Here is a tiny trained network, its code and every weight. The questions are about switching its units off for an input and a class, where a switched-off unit gives its printed mean instead of its output.

import numpy as np


def w(rows, s, z=0):
    codes = np.array(rows[::2]) - 128.0
    scale = np.full(codes.shape[1], s)
    scale[-1] = z or s
    return codes * scale


def f(y):
    return y / 2 * (1 + np.tanh(0.7978845608 * (y + 0.044715 * y**3)))


def log_softmax(a):
    a = a - a.max(-1, keepdims=True)
    return a - np.log(np.exp(a).sum(-1, keepdims=True))


def net(x, mask):
    res = np.array(x, float).reshape(1, 5) / 4 @ E
    y = f(res @ A[0][:, :-1].T + A[0][:, -1])
    res = res + np.where(mask, y, B[0][:, -1]) @ B[0][:, :-1]
    return log_softmax(res[-1] @ U[:, :-1].T + U[:, -1])


A, B = {}, {}
E = w([
[132,67,30,117],'x0',
[121,120,132,117],'x1',
[30,199,78,149],'x2',
[115,113,136,106],'x3',
[176,218,96,9],'x4',
],0.012)
A[0] = w([
[160,136,239,117,198],'N0',
[98,176,164,139,94],'N1',
[210,123,240,131,187],'N2',
[79,223,40,70,76],'N3',
[169,171,154,112,146],'N4',
[80,177,156,137,150],'N5',
[203,35,66,112,117],'N6',
[144,47,139,173,154],'N7',
[103,69,169,195,254],'N8',
[175,168,140,62,156],'N9',
[90,116,145,137,143],'N10',
[154,135,197,138,157],'N11',
[174,80,166,153,203],'N12',
[119,160,171,100,130],'N13',
[78,115,142,162,113],'N14',
[144,83,182,142,220],'N15',
[138,157,191,159,202],'N16',
[66,213,206,147,161],'N17',
[154,100,129,105,156],'N18',
[59,175,131,165,180],'N19',
[166,132,189,115,138],'N20',
[97,97,8,139,142],'N21',
[139,93,152,168,165],'N22',
[167,109,114,131,92],'N23',
[41,144,116,166,119],'N24',
[201,102,133,105,187],'N25',
[57,100,52,155,119],'N26',
[158,88,62,108,166],'N27',
[132,180,89,81,91],'N28',
],0.015,0.0057)
B[0] = w([
[70,127,34,154,211],'N0',
[156,109,176,91,160],'N1',
[72,142,2,152,232],'N2',
[25,234,108,33,253],'N3',
[160,139,86,90,175],'N4',
[137,88,176,93,177],'N5',
[226,194,232,154,231],'N6',
[109,131,172,212,214],'N7',
[55,99,239,176,247],'N8',
[194,146,66,98,215],'N9',
[127,91,142,139,155],'N10',
[85,127,79,132,177],'N11',
[98,206,147,166,202],'N12',
[153,107,108,93,162],'N13',
[135,51,134,130,177],'N14',
[70,178,138,178,195],'N15',
[72,103,120,91,185],'N16',
[157,65,223,55,216],'N17',
[159,169,125,146,163],'N18',
[136,18,137,115,211],'N19',
[124,121,60,125,174],'N20',
[79,105,45,208,244],'N21',
[82,162,157,132,182],'N22',
[158,153,146,131,148],'N23',
[157,33,84,148,210],'N24',
[186,194,99,150,204],'N25',
[119,68,47,194,221],'N26',
[130,228,154,138,205],'N27',
[104,222,144,72,198],'N28',
],0.029,0.015)
U = w([
[2,181,147,121,252],'0',
[124,57,226,97,163],'1',
[125,184,222,178,36],'2',
[126,82,75,195,115],'3',
[177,147,36,109,141],'4',
[123,127,192,15,10],'5',
[252,200,142,116,157],'6',
],0.0089,0.004)

Each question gives the input, the list of numbers given to net, and the class t.
The units are the neurons (one row each of A and B). Each row of codes is followed by its name. A weight is (code - 128) times the scale printed after its matrix; where a second scale follows, it is the last column's (A, B and U).
mask holds one flag per neuron, in row order. A switched-off neuron (its flag False) gives its mean, the last column of its row in B, instead of its output. The means were averaged over made-up inputs and are rounded, as every weight is.
A unit's drop is (log p(t) with every unit on - log p(t) with that unit switched off) / (log p(t) with every unit on - log p(t) with every unit switched off).
The circuit of an input: a set's keep is (log p(t) with only the set's units on - log p(t) with every unit switched off) / (log p(t) with every unit on - log p(t) with every unit switched off). Starting from the 12 units with the biggest drops (on a tie, the unit counted first), units are removed one at a time, each time the one whose removal leaves the highest keep (on an exact tie, the one counted first), for as long as the keep stays at least 0.8.
circuit, biggest first: the units of the circuit, biggest drop first
k most important neurons: the k neurons with the biggest drops, biggest first
drop when u is switched off: that unit's drop, to one decimal
input [2,3,-7,1,-6], class 2: circuit, biggest first -> (N6)
input [7,5,2,-5,0], class 3: 2 most important neurons -> (N26, N21)
input [0,-8,-7,6,1], class 4: 2 most important neurons -> (N2, N0)
input [5,-3,0,-5,7], class 6: 2 most important neurons -> (N9, N8)
input [8,-1,-7,3,1], class 6: 3 most important neurons -> (N8, N25, N6)
input [0,-1,7,-5,-3], class 1: 2 most important neurons -> (N17, N2)
input [8,3,-7,4,1], class 6: 3 most important neurons -> (N8, N25, N6)
input [8,4,1,0,-2], class 3: 2 most important neurons -> (N21, N26)
input [7,3,0,-8,-3], class 2: 3 most important neurons -> (N6, N2, N27)
input [-8,-5,2,5,4], class 5: drop when N17 is switched off -> 0.3
input [-4,-3,0,7,7], class 4: drop when N9 is switched off -> 0.2
input [-6,-3,1,-7,3], class 5: drop when N17 is switched off -> 0.4
input [-3,8,1,8,-8], class 1: drop when N3 is switched off -> 0.2
input [-1,-3,1,4,-6], class 1: most important neuron -> (N3)
